Below is a small trained network, with its code and all its weights. Each question gives an input and a class and asks what happens when units are switched off, that is, made to give their printed mean instead of their output.

import numpy as np


def w(rows, s, z=0):
    codes = np.array(rows[::2]) - 128.0
    scale = np.full(codes.shape[1], s)
    scale[-1] = z or s
    return codes * scale


def norm(h):
    return h / np.sqrt((h * h).mean(-1, keepdims=True) + 1e-5)


def f(y):
    return np.maximum(y, 0)


def log_softmax(a):
    a = a - a.max(-1, keepdims=True)
    return a - np.log(np.exp(a).sum(-1, keepdims=True))


def net(x, mask):
    res = np.array(x, float).reshape(1, 8) / 4 @ E
    u = 0
    for l in range(4):
        y = f(norm(res) @ A[l][:, :-1].T + A[l][:, -1])
        res = res + np.where(mask[u : u + 8], y, B[l][:, -1]) @ B[l][:, :-1]
        u += 8
    return log_softmax(norm(res)[-1] @ U[:, :-1].T + U[:, -1])


A, B = {}, {}
E = w([
[251,115,187,81,180,48,166,142,169,153],'x0',
[178,2,70,122,144,86,233,174,135,142],'x1',
[151,70,86,97,83,160,220,89,220,68],'x2',
[252,146,172,196,57,188,163,105,195,138],'x3',
[154,124,226,137,96,142,150,139,205,112],'x4',
[139,78,175,102,128,144,129,142,171,97],'x5',
[199,63,174,3,186,163,106,74,180,85],'x6',
[92,80,127,137,176,180,106,49,140,97],'x7',
],0.0078)
A[0] = w([
[117,99,206,255,178,144,115,106,105,173,133],'0.n1',
[146,18,159,37,180,175,89,113,148,110,22],'0.n2',
[245,183,170,201,137,140,88,122,131,137,3],'0.n3',
[101,92,39,151,186,140,142,63,148,104,164],'0.n4',
[20,219,120,139,147,174,52,80,100,113,80],'0.n5',
[221,87,26,154,152,165,119,105,58,136,20],'0.n6',
[76,79,45,179,6,186,139,149,133,113,59],'0.n7',
[66,121,111,158,156,118,70,186,30,146,143],'0.n8',
],0.016,0.0026)
B[0] = w([
[125,133,104,140,11,121,140,144,161,137,206],'0.n1',
[184,81,220,51,146,101,196,73,180,93,247],'0.n2',
[166,210,222,171,28,101,130,103,90,116,220],'0.n3',
[70,106,117,140,182,131,193,116,83,175,207],'0.n4',
[64,234,42,125,111,199,5,139,97,101,247],'0.n5',
[182,57,76,52,128,153,112,94,161,205,198],'0.n6',
[143,144,158,245,37,114,181,141,105,60,245],'0.n7',
[57,136,117,88,195,95,103,149,57,163,239],'0.n8',
],0.014,0.013)
A[1] = w([
[230,99,30,113,123,145,126,109,104,212,73],'1.n1',
[137,89,105,252,93,184,195,125,140,71,3],'1.n2',
[225,238,153,123,198,132,107,154,136,122,43],'1.n3',
[49,30,115,130,228,45,167,177,73,148,102],'1.n4',
[149,23,169,69,212,131,77,63,241,88,34],'1.n5',
[47,37,16,143,144,128,192,31,137,72,183],'1.n6',
[125,130,86,113,157,167,43,100,188,101,37],'1.n7',
[112,129,119,151,162,96,101,181,13,169,172],'1.n8',
],0.015,0.0022)
B[1] = w([
[187,125,96,88,151,57,30,115,212,198,180],'1.n1',
[172,158,228,86,39,83,95,130,169,101,245],'1.n2',
[67,172,92,136,112,29,200,105,141,30,173],'1.n3',
[124,152,187,213,176,128,251,202,190,151,226],'1.n4',
[219,100,77,71,161,156,216,19,119,87,250],'1.n5',
[88,225,189,179,142,180,121,189,112,211,219],'1.n6',
[142,139,91,68,88,38,136,105,58,143,160],'1.n7',
[96,124,148,48,173,128,126,103,122,179,235],'1.n8',
],0.014,0.011)
A[2] = w([
[122,93,120,209,156,112,105,85,138,106,89],'2.n1',
[137,33,68,204,87,183,111,115,163,37,11],'2.n2',
[143,54,159,230,39,155,102,119,120,52,82],'2.n3',
[148,9,170,159,159,125,77,86,169,63,19],'2.n4',
[223,156,55,254,79,95,148,151,160,92,147],'2.n5',
[169,119,88,121,160,176,67,138,117,44,118],'2.n6',
[179,72,51,145,179,114,64,153,161,139,1],'2.n7',
[211,131,145,199,19,126,111,125,142,63,54],'2.n8',
],0.015,0.0026)
B[2] = w([
[118,146,136,148,147,169,150,137,138,123,128],'2.n1',
[175,212,156,93,144,93,108,109,223,154,135],'2.n2',
[219,221,227,88,130,131,82,142,188,142,200],'2.n3',
[184,105,111,146,132,208,127,109,72,228,148],'2.n4',
[90,69,177,120,82,145,70,247,206,78,200],'2.n5',
[96,102,22,132,76,26,181,116,99,104,137],'2.n6',
[211,144,54,107,65,173,58,134,169,192,135],'2.n7',
[118,158,204,155,70,124,158,138,175,42,251],'2.n8',
],0.013,0.017)
A[3] = w([
[186,95,69,226,133,166,89,93,125,168,136],'3.n1',
[149,116,20,177,113,165,96,107,152,114,51],'3.n2',
[132,27,137,148,168,95,96,129,77,58,8],'3.n3',
[78,72,175,34,153,103,115,207,164,42,166],'3.n4',
[159,27,95,143,165,107,177,143,164,73,73],'3.n5',
[100,111,54,152,157,151,40,157,103,106,41],'3.n6',
[62,154,7,180,135,196,35,150,110,86,85],'3.n7',
[167,7,136,160,143,117,178,78,101,131,37],'3.n8',
],0.016,0.0017)
B[3] = w([
[133,57,135,83,111,80,116,222,143,119,142],'3.n1',
[117,144,175,139,184,99,100,153,125,166,142],'3.n2',
[167,151,175,116,152,108,126,119,137,145,132],'3.n3',
[122,108,47,231,134,114,159,135,102,77,240],'3.n4',
[131,20,141,100,129,225,93,104,144,112,212],'3.n5',
[152,189,120,104,88,226,100,80,60,185,191],'3.n6',
[156,34,180,51,105,147,69,68,32,137,254],'3.n7',
[142,149,153,86,153,249,146,72,155,106,242],'3.n8',
],0.015,0.0072)
U = w([
[110,48,70,199,146,116,124,169,172,68,27],'0',
[116,133,74,107,162,57,122,77,105,53,57],'1',
[157,179,209,161,18,120,113,144,185,70,163],'2',
[202,76,147,56,176,156,201,45,182,104,189],'3',
[107,84,65,213,155,119,100,125,132,114,3],'4',
[61,152,149,162,209,136,179,181,128,212,131],'5',
[48,171,102,78,114,144,39,92,10,143,166],'6',
[178,77,69,108,132,97,70,146,189,210,80],'7',
],0.012,0.0057)

Each question gives the input, the list of numbers given to net, and the class t.
The units are the neurons (one row each of A and B). Each row of codes is followed by its name. A weight is (code - 128) times the scale printed after its matrix; where a second scale follows, it is the last column's (A, B and U).
mask holds one flag per neuron, layer by layer. A switched-off neuron (its flag False) gives its mean, the last column of its row in B, instead of its output. The means were averaged over made-up inputs and are rounded, as every weight is.
A unit's drop is (log p(t) with every unit on - log p(t) with that unit switched off) / (log p(t) with every unit on - log p(t) with every unit switched off).
The circuit of an input: a set's keep is (log p(t) with only the set's units on - log p(t) with every unit switched off) / (log p(t) with every unit on - log p(t) with every unit switched off). Starting from the 12 units with the biggest drops (on a tie, the unit counted first), units are removed one at a time, each time the one whose removal leaves the highest keep (on an exact tie, the one counted first), for as long as the keep stays at least 0.8.
circuit, biggest first: the units of the circuit, biggest drop first
top k neurons: the k neurons with the biggest drops, biggest first
top k neurons in layer l: the k neurons of layer l with the biggest drops, biggest first
drop when u is switched off: that unit's drop, to one decimal
input [-5,-3,6,-6,-8,-1,0,6], class 6: circuit, biggest first => (0.n5)
input [7,8,-1,5,-6,7,-5,-4], class 7: top 4 neurons => (0.n7 1.n1 0.n2 0.n6)
input [4,-4,0,0,7,2,2,7], class 3: circuit, biggest first => (0.n7 1.n5)
input [4,5,2,-1,-3,-3,-5,8], class 5: circuit, biggest first => (0.n4 1.n6)
input [2,7,-8,0,-3,-2,-1,-1], class 7: top 2 neurons => (0.n6 1.n1)
input [7,5,-6,-8,-5,0,2,-2], class 3: top 4 neurons in layer 0 => (0.n5 0.n7 0.n4 0.n3)
input [8,4,-5,2,3,0,6,-2], class 3: top 2 neurons => (0.n2 0.n7)
input [3,1,0,-2,-7,-8,4,-7], class 7: top 3 neurons => (0.n6 1.n1 0.n2)
input [7,0,3,-2,-7,-5,-2,-7], class 7: top 2 neurons => (1.n1 0.n2)
input [3,8,-3,-4,-2,1,-1,1], class 3: top 4 neurons => (0.n5 0.n7 0.n6 1.n5)
input [0,2,0,7,6,7,8,-7], class 3: top 2 neurons => (0.n7 0.n2)
input [4,2,-5,3,-5,-8,-1,6], class 7: circuit, biggest first => (0.n6 1.n1)
input [3,6,8,-7,-2,3,-5,8], class 5: top 2 neurons => (1.n6 0.n4)
input [1,7,8,-8,-3,5,-4,5], class 5: circuit, biggest first => (1.n6)
input [-8,8,-6,-2,-3,7,6,6], class 3: top 2 neurons => (0.n2 1.n5)
input [1,-2,1,-2,-6,1,2,-7], class 5: drop when 2.n1 is switched off => 0.0
input [3,-8,6,-2,0,5,-6,3], class 6: drop when 0.n5 is switched off => 1.3
input [-2,-5,-4,-7,-4,-4,3,2], class 6: drop when 0.n5 is switched off => 0.6
input [1,8,7,-7,2,-2,-2,-1], class 5: drop when 0.n4 is switched off => 0.2
input [4,1,-5,-5,2,0,-3,0], class 5: top neuron => (1.n4)
